Here is a tiny trained network, its code and every weight. The questions are about switching its units off for an input and a target symbol, where a switched-off unit gives its printed mean instead of its output.

import numpy as np


def w(rows, s, z=0):
    codes = np.array(rows[::2]) - 128.0
    scale = np.full(codes.shape[1], s)
    scale[-1] = z or s
    return codes * scale


def f(y):
    return np.maximum(y, 0)


def softmax(a):
    e = np.exp(a - a.max(-1, keepdims=True))
    return e / e.sum(-1, keepdims=True)


def log_softmax(a):
    a = a - a.max(-1, keepdims=True)
    return a - np.log(np.exp(a).sum(-1, keepdims=True))


def net(x, mask):
    ids = ['ΘΛΦΨΩαεζμπτ'.index(c) for c in x.split()]
    T = len(ids)
    res = E[ids] + P[:T]
    u = 0
    for l in range(2):
        r = res
        for j in range(2):
            rows = slice(2 * j, 2 * j + 2)
            q, k, v = (r @ M[l][rows].T for M in (Q, K, V))
            z = softmax(np.where(np.tri(T) > 0, q @ k.T / 2**0.5, -1e9)) @ v
            o = O[l][rows]
            res = res + np.where(mask[u + j], z, o[:, -1]) @ o[:, :-1]
        u += 2
        y = f(res @ A[l][:, :-1].T + A[l][:, -1])
        res = res + np.where(mask[u : u + 12], y, B[l][:, -1]) @ B[l][:, :-1]
        u += 12
    return log_softmax(res[-1] @ U[:, :-1].T + U[:, -1])


Q, K, V, O, A, B = {}, {}, {}, {}, {}, {}
E = w([
[124,59,114,157,156,188,71,171],'Θ',
[69,66,151,251,85,78,192,161],'Λ',
[202,151,137,155,125,138,109,48],'Φ',
[98,198,185,141,123,153,99,133],'Ψ',
[178,109,111,237,176,156,217,127],'Ω',
[126,124,211,110,140,155,172,184],'α',
[130,217,124,179,104,87,88,113],'ε',
[18,142,117,98,104,156,166,112],'ζ',
[101,60,203,122,102,187,154,45],'μ',
[116,127,116,175,177,216,91,121],'π',
[151,67,109,108,133,142,186,143],'τ',
],0.018)
P = w([
[51,67,157,164,245,49,58,79],'0',
[66,70,161,188,224,79,68,85],'1',
[75,83,156,190,201,102,80,93],'2',
[87,97,154,187,180,120,95,103],'3',
[98,109,150,186,160,139,112,114],'4',
[110,121,145,183,137,157,125,127],'5',
[121,130,138,178,118,175,142,136],'6',
[134,146,136,177,95,196,153,146],'7',
[147,156,128,181,73,211,169,157],'8',
[160,170,123,181,55,232,186,168],'9',
[171,181,120,182,35,248,199,179],'10',
],0.013)
Q[0] = w([
[173,143,59,21,99,34,104,144],'0.h0',
[160,207,63,122,170,125,59,157],'0.h0',
[171,150,93,3,115,63,113,152],'0.h1',
[93,103,181,122,165,231,127,113],'0.h1',
],0.016)
K[0] = w([
[84,77,141,121,253,59,69,108],'0.h0',
[106,99,216,164,145,60,170,54],'0.h0',
[70,68,145,134,237,38,64,123],'0.h1',
[127,153,102,127,29,108,159,240],'0.h1',
],0.012)
V[0] = w([
[126,153,72,144,197,142,66,132],'0.h0',
[105,180,112,134,126,81,160,1],'0.h0',
[144,122,172,65,135,142,76,118],'0.h1',
[224,84,109,105,137,149,141,122],'0.h1',
],0.0099)
O[0] = w([
[104,83,186,9,62,189,139,253,115],'0.h0',
[166,99,1,128,2,179,99,182,114],'0.h0',
[181,67,194,204,31,225,213,134,2],'0.h1',
[41,124,122,164,108,139,204,89,72],'0.h1',
],0.0066,0.0052)
A[0] = w([
[2,132,93,123,94,174,119,127,104],'0.n0',
[208,117,127,138,176,150,81,81,23],'0.n1',
[75,106,123,131,63,56,193,138,185],'0.n2',
[113,153,139,116,171,105,190,247,105],'0.n3',
[205,99,85,97,107,186,146,103,147],'0.n4',
[123,128,183,45,109,155,131,59,170],'0.n5',
[150,108,130,175,101,163,126,175,135],'0.n6',
[130,145,236,131,160,152,150,191,66],'0.n7',
[104,161,96,107,142,239,83,117,28],'0.n8',
[159,66,118,206,193,175,137,114,2],'0.n9',
[115,102,79,183,89,42,160,172,31],'0.n10',
[223,179,107,84,80,58,74,120,104],'0.n11',
],0.0092,0.0045)
B[0] = w([
[55,74,67,112,184,144,192,198,183],'0.n0',
[171,146,171,86,79,78,105,80,158],'0.n1',
[133,97,106,59,126,134,106,124,167],'0.n2',
[149,80,162,164,164,167,159,114,190],'0.n3',
[195,97,84,209,174,133,144,168,167],'0.n4',
[145,147,62,148,156,106,67,153,182],'0.n5',
[144,108,111,146,88,157,147,107,190],'0.n6',
[144,129,237,109,169,113,162,184,230],'0.n7',
[133,79,169,117,140,173,117,76,194],'0.n8',
[99,107,125,125,60,81,184,1,255],'0.n9',
[190,141,137,104,151,205,77,80,170],'0.n10',
[42,129,161,187,149,94,130,169,159],'0.n11',
],0.0092,0.0063)
Q[1] = w([
[192,161,120,90,91,65,102,113],'1.h0',
[153,123,95,140,92,112,91,136],'1.h0',
[166,126,125,6,120,160,160,121],'1.h1',
[149,162,110,97,112,65,146,185],'1.h1',
],0.014)
K[1] = w([
[161,21,163,125,183,116,31,123],'1.h0',
[75,77,135,185,98,120,53,104],'1.h0',
[32,46,125,2,75,147,67,172],'1.h1',
[80,62,136,228,159,61,75,185],'1.h1',
],0.0091)
V[1] = w([
[253,75,163,25,168,70,132,118],'1.h0',
[82,249,136,173,142,187,221,149],'1.h0',
[6,164,185,192,27,66,112,230],'1.h1',
[13,223,76,178,81,155,87,105],'1.h1',
],0.0046)
O[1] = w([
[110,124,139,210,94,100,170,182,122],'1.h0',
[120,1,143,113,119,65,40,184,140],'1.h0',
[115,66,201,190,163,147,86,68,2],'1.h1',
[65,77,204,143,98,204,103,192,59],'1.h1',
],0.007,0.0053)
A[1] = w([
[134,139,45,150,13,124,145,108,143],'1.n0',
[212,51,101,141,128,143,163,73,196],'1.n1',
[160,162,45,152,40,168,19,142,69],'1.n2',
[143,207,173,135,143,65,120,164,25],'1.n3',
[145,143,119,11,169,167,133,160,140],'1.n4',
[173,59,118,83,74,133,208,150,75],'1.n5',
[126,177,125,149,125,99,94,67,4],'1.n6',
[63,99,74,120,144,107,160,162,229],'1.n7',
[202,160,174,184,96,132,105,82,234],'1.n8',
[114,94,64,118,139,153,59,139,125],'1.n9',
[180,132,114,109,151,156,61,216,46],'1.n10',
[69,81,156,82,95,120,100,96,189],'1.n11',
],0.011,0.0038)
B[1] = w([
[120,90,152,27,141,121,117,94,186],'1.n0',
[80,185,173,120,90,144,107,116,248],'1.n1',
[171,173,178,120,150,83,250,158,174],'1.n2',
[86,111,105,103,139,225,89,47,179],'1.n3',
[136,76,138,187,120,86,134,154,166],'1.n4',
[173,145,89,198,187,184,110,126,162],'1.n5',
[192,95,128,149,152,138,147,109,157],'1.n6',
[113,182,90,150,119,165,147,175,202],'1.n7',
[122,78,90,123,114,101,85,209,221],'1.n8',
[126,50,121,77,90,126,143,81,171],'1.n9',
[125,174,102,195,48,120,140,56,154],'1.n10',
[128,145,123,154,153,54,110,110,162],'1.n11',
],0.011,0.014)
U = w([
[127,106,110,92,133,234,145,118,1],'Θ',
[104,112,168,147,105,17,104,112,103],'Λ',
[166,73,133,169,98,138,164,73,51],'Φ',
[101,69,195,93,205,145,140,127,91],'Ψ',
[180,105,153,205,161,123,175,216,111],'Ω',
[64,118,139,48,79,118,85,49,40],'α',
[150,140,159,35,119,97,146,196,221],'ε',
[220,108,60,118,201,103,79,75,157],'ζ',
[86,43,65,91,131,113,126,161,148],'μ',
[133,152,132,132,86,194,7,174,211],'π',
[51,254,123,145,153,115,152,107,187],'τ',
],0.0073,0.0066)

Each question gives the input, a string of symbols that net reads in full, and the target symbol t.
The units are the heads (2 rows each of Q, K, V and O) and the neurons (one row each of A and B). Each row of codes is followed by its name. A weight is (code - 128) times the scale printed after its matrix; where a second scale follows, it is the last column's (O, A, B and U).
mask holds one flag per unit, layer by layer, with each layer's heads first. A switched-off unit (its flag False) gives its mean, the last column of its rows in O or B, instead of its output. The means were averaged over made-up inputs and are rounded, as every weight is.
A unit's drop is (log p(t) with every unit on - log p(t) with that unit switched off) / (log p(t) with every unit on - log p(t) with every unit switched off).
The circuit of an input: a set's keep is (log p(t) with only the set's units on - log p(t) with every unit switched off) / (log p(t) with every unit on - log p(t) with every unit switched off). Starting from the 12 units with the biggest drops (on a tie, the unit counted first), units are removed one at a time, each time the one whose removal leaves the highest keep (on an exact tie, the one counted first), for as long as the keep stays at least 0.8.
units of the circuit, in order: the units of the circuit, biggest drop first
k most important neurons: the k neurons with the biggest drops, biggest first
top k neurons in layer l: the k neurons of layer l with the biggest drops, biggest first
which heads matter: for each layer, one digit per head in row order, 1 if its drop is at least 0.15 and else 0, layers parted by /
input Ω Ω α π Λ ζ τ ε Φ ζ, target μ: units of the circuit, in order	0.n0, 1.h0
input ζ Φ ζ π Ψ ε, target ε: 2 most important neurons	0.n4, 1.n2
input π ε τ Φ μ Ψ τ Ω Φ α π, target Λ: which heads matter	10 / 10
input Ψ μ Λ, target α: top 2 neurons in layer 1	1.n0, 1.n1
input Ω Θ Φ ζ Ψ ε, target ε: 2 most important neurons	1.n2, 0.n7
input Ω ζ Λ ζ Φ ζ Θ Θ, target Ψ: units of the circuit, in order	0.h0, 0.n7
input π τ Ψ, target π: units of the circuit, in order	0.h1, 0.n9, 1.n2
input π Φ τ Φ, target ε: units of the circuit, in order	0.h0, 1.n2, 1.n0, 0.n7
input ε Ψ ζ τ Λ π, target ζ: units of the circuit, in order	0.h1, 1.n1
input τ τ Θ Θ Ψ Ω ζ Θ Ω Ω, target τ: units of the circuit, in order	0.h1
input μ Ψ α ε μ, target Φ: which heads matter	11 / 00
input Θ Φ α, target Ψ: units of the circuit, in order	1.n3, 0.n7, 0.h0
input π Ψ ε Ψ ζ μ Ψ ε ε ζ Θ, target ε: which heads matter	11 / 00
input ε ζ μ π Φ Ω Φ τ Λ μ, target ζ: units of the circuit, in order	0.h1, 0.h0, 1.n6
input τ μ μ π, target α: which heads matter	10 / 00
input τ ζ π α τ Λ, target τ: units of the circuit, in order	0.h1, 1.n8, 1.n7
input τ Ω Ω Ω ζ μ Ψ α Λ, target Λ: which heads matter	10 / 10
input Ω Φ ε Φ Θ, target Θ: which heads matter	11 / 00
input π π μ ε τ π, target τ: units of the circuit, in order	0.h1, 0.n0, 1.n8, 1.n7
input Ω μ Λ Θ Φ Λ Ω μ π μ, target Ω: top neuron in layer 0	0.n7
input Λ μ μ Ω μ π τ μ ζ α ε, target ζ: top neuron in layer 1	1.n6
input ζ π ζ ε α, target Ψ: units of the circuit, in order	0.h0, 1.n3, 0.n7
input τ Ω τ Ω ζ ε π π, target Ω: units of the circuit, in order	0.h0, 1.n4, 0.n7, 1.n0
input α ζ Θ Θ ζ τ Ψ Λ, target π: which heads matter	01 / 00
input α α ε Φ Ω μ, target μ: which heads matter	01 / 00
input Λ Φ Λ Φ Θ Φ ε Ω ε α μ, target Λ: which heads matter	10 / 10
input τ Λ Φ ζ Θ Ψ Θ, target π: which heads matter	11 / 00
input Λ α Ω α α ζ ε ζ ε Ω Λ, target μ: which heads matter	01 / 10
